Below is a small trained network, with its code and all its weights. Each question gives an input and a class and asks what happens when units are switched off, that is, made to give their printed mean instead of their output.

import numpy as np


def w(rows, s, z=0):
    codes = np.array(rows[::2]) - 128.0
    scale = np.full(codes.shape[1], s)
    scale[-1] = z or s
    return codes * scale


def f(y):
    return np.maximum(y, 0)


def log_softmax(a):
    a = a - a.max(-1, keepdims=True)
    return a - np.log(np.exp(a).sum(-1, keepdims=True))


def net(x, mask):
    res = np.array(x, float).reshape(1, 8) / 4 @ E
    y = f(res @ A[0][:, :-1].T + A[0][:, -1])
    res = res + np.where(mask, y, B[0][:, -1]) @ B[0][:, :-1]
    return log_softmax(res[-1] @ U[:, :-1].T + U[:, -1])


A, B = {}, {}
E = w([
[236,235,198,12,56,99],'x0',
[127,127,134,132,133,131],'x1',
[128,124,130,127,128,128],'x2',
[126,136,121,140,128,118],'x3',
[53,25,201,110,16,31],'x4',
[20,237,167,175,37,249],'x5',
[26,201,238,96,253,38],'x6',
[129,129,130,128,130,131],'x7',
],0.0048)
A[0] = w([
[95,155,170,95,212,64,115],'N0',
[45,68,224,112,31,107,121],'N1',
[133,168,82,177,215,171,118],'N2',
[184,199,119,138,201,190,94],'N3',
[75,174,192,115,189,112,76],'N4',
[179,202,115,107,196,178,108],'N5',
[194,211,189,43,98,112,57],'N6',
[50,66,92,201,202,169,65],'N7',
[64,191,196,117,191,105,83],'N8',
[88,42,207,108,43,56,130],'N9',
[70,190,204,114,195,102,85],'N10',
[75,170,200,110,203,109,62],'N11',
[194,93,33,161,30,198,93],'N12',
[46,220,170,161,59,220,118],'N13',
[199,214,192,24,100,117,55],'N14',
[184,220,97,116,210,184,98],'N15',
[22,253,173,180,49,215,114],'N16',
[86,169,184,104,192,102,81],'N17',
[167,199,78,152,222,203,65],'N18',
[189,218,187,27,98,110,58],'N19',
[78,177,195,98,205,111,56],'N20',
[52,110,126,201,170,167,160],'N21',
[195,142,89,79,42,154,109],'N22',
[225,53,88,99,212,35,252],'N23',
[66,44,214,106,32,55,111],'N24',
[119,135,158,77,218,53,123],'N25',
[199,208,191,41,103,114,62],'N26',
[32,203,172,145,67,238,96],'N27',
[200,178,178,54,72,138,57],'N28',
[35,71,81,234,202,152,64],'N29',
],0.0054,0.0031)
B[0] = w([
[235,87,84,143,58,228,191],'N0',
[48,243,16,55,112,115,193],'N1',
[19,217,105,114,141,49,175],'N2',
[30,230,45,84,104,90,176],'N3',
[208,69,44,192,37,234,171],'N4',
[32,237,66,87,115,67,177],'N5',
[27,38,223,237,136,53,190],'N6',
[45,27,230,230,150,54,175],'N7',
[221,67,44,190,36,233,181],'N8',
[74,242,9,44,101,116,201],'N9',
[213,78,31,181,31,229,184],'N10',
[213,69,40,193,29,229,174],'N11',
[240,56,34,217,13,238,188],'N12',
[245,120,187,11,225,115,194],'N13',
[28,48,222,240,139,47,197],'N14',
[24,227,38,68,107,81,186],'N15',
[254,107,209,16,239,100,207],'N16',
[211,71,45,172,47,223,172],'N17',
[10,231,33,90,79,82,180],'N18',
[29,39,221,230,116,48,196],'N19',
[211,70,24,199,26,221,174],'N20',
[110,67,222,165,165,56,177],'N21',
[142,15,149,232,32,183,172],'N22',
[235,171,200,9,245,90,254],'N23',
[40,252,7,46,113,116,202],'N24',
[243,72,94,107,100,218,196],'N25',
[19,40,229,229,143,49,192],'N26',
[246,94,218,25,234,115,190],'N27',
[43,31,202,241,70,95,177],'N28',
[17,32,242,233,158,25,184],'N29',
],0.0044,0.0068)
U = w([
[239,48,30,232,18,232,3],'0',
[29,36,237,238,153,30,8],'1',
[247,130,208,29,232,77,164],'2',
[17,253,21,66,86,67,4],'3',
[150,136,135,139,136,122,254],'4',
],0.005,0.0033)

Each question gives the input, the list of numbers given to net, and the class t.
The units are the neurons (one row each of A and B). Each row of codes is followed by its name. A weight is (code - 128) times the scale printed after its matrix; where a second scale follows, it is the last column's (A, B and U).
mask holds one flag per neuron, in row order. A switched-off neuron (its flag False) gives its mean, the last column of its row in B, instead of its output. The means were averaged over made-up inputs and are rounded, as every weight is.
A unit's drop is (log p(t) with every unit on - log p(t) with that unit switched off) / (log p(t) with every unit on - log p(t) with every unit switched off).
The circuit of an input: a set's keep is (log p(t) with only the set's units on - log p(t) with every unit switched off) / (log p(t) with every unit on - log p(t) with every unit switched off). Starting from the 12 units with the biggest drops (on a tie, the unit counted first), units are removed one at a time, each time the one whose removal leaves the highest keep (on an exact tie, the one counted first), for as long as the keep stays at least 0.8.
units of the circuit, in order: the units of the circuit, biggest drop first
most important unit: the unit with the biggest drop
k most important neurons: the k neurons with the biggest drops, biggest first
drop of u: that unit's drop, to one decimal
input [3,-5,-6,-3,-7,-6,5,2], class 3: units of the circuit, in order : (N15 N5)
input [-7,4,-8,2,0,6,-6,-7], class 1: units of the circuit, in order : (N29 N7)
input [-1,-3,-7,-5,8,-4,4,-2], class 3: units of the circuit, in order : (N24 N9)
input [3,6,-7,1,8,7,-6,5], class 3: units of the circuit, in order : (N1)
input [0,-5,-8,-1,8,1,6,-3], class 3: 3 most important neurons : (N24 N1 N9)
input [-7,3,7,3,-3,3,-3,-7], class 1: 2 most important neurons : (N29 N7)
input [6,-1,-7,4,0,8,0,1], class 2: 3 most important neurons : (N16 N13 N27)
input [-2,-8,2,1,6,5,-5,2], class 3: units of the circuit, in order : (N1 N24)
input [0,-7,5,-7,6,8,4,-4], class 2: 2 most important neurons : (N16 N27)
input [3,-5,-7,-6,5,8,4,0], class 2: 3 most important neurons : (N16 N27 N13)
input [5,-6,8,-2,3,7,0,-7], class 2: drop of N27 : 0.3
input [-6,0,7,-4,-3,0,0,5], class 1: drop of N29 : 0.2
input [-5,5,6,1,0,-4,-4,4], class 1: drop of N27 : 0.1
input [0,1,-7,-4,4,-8,-2,-5], class 2: most important unit : N23
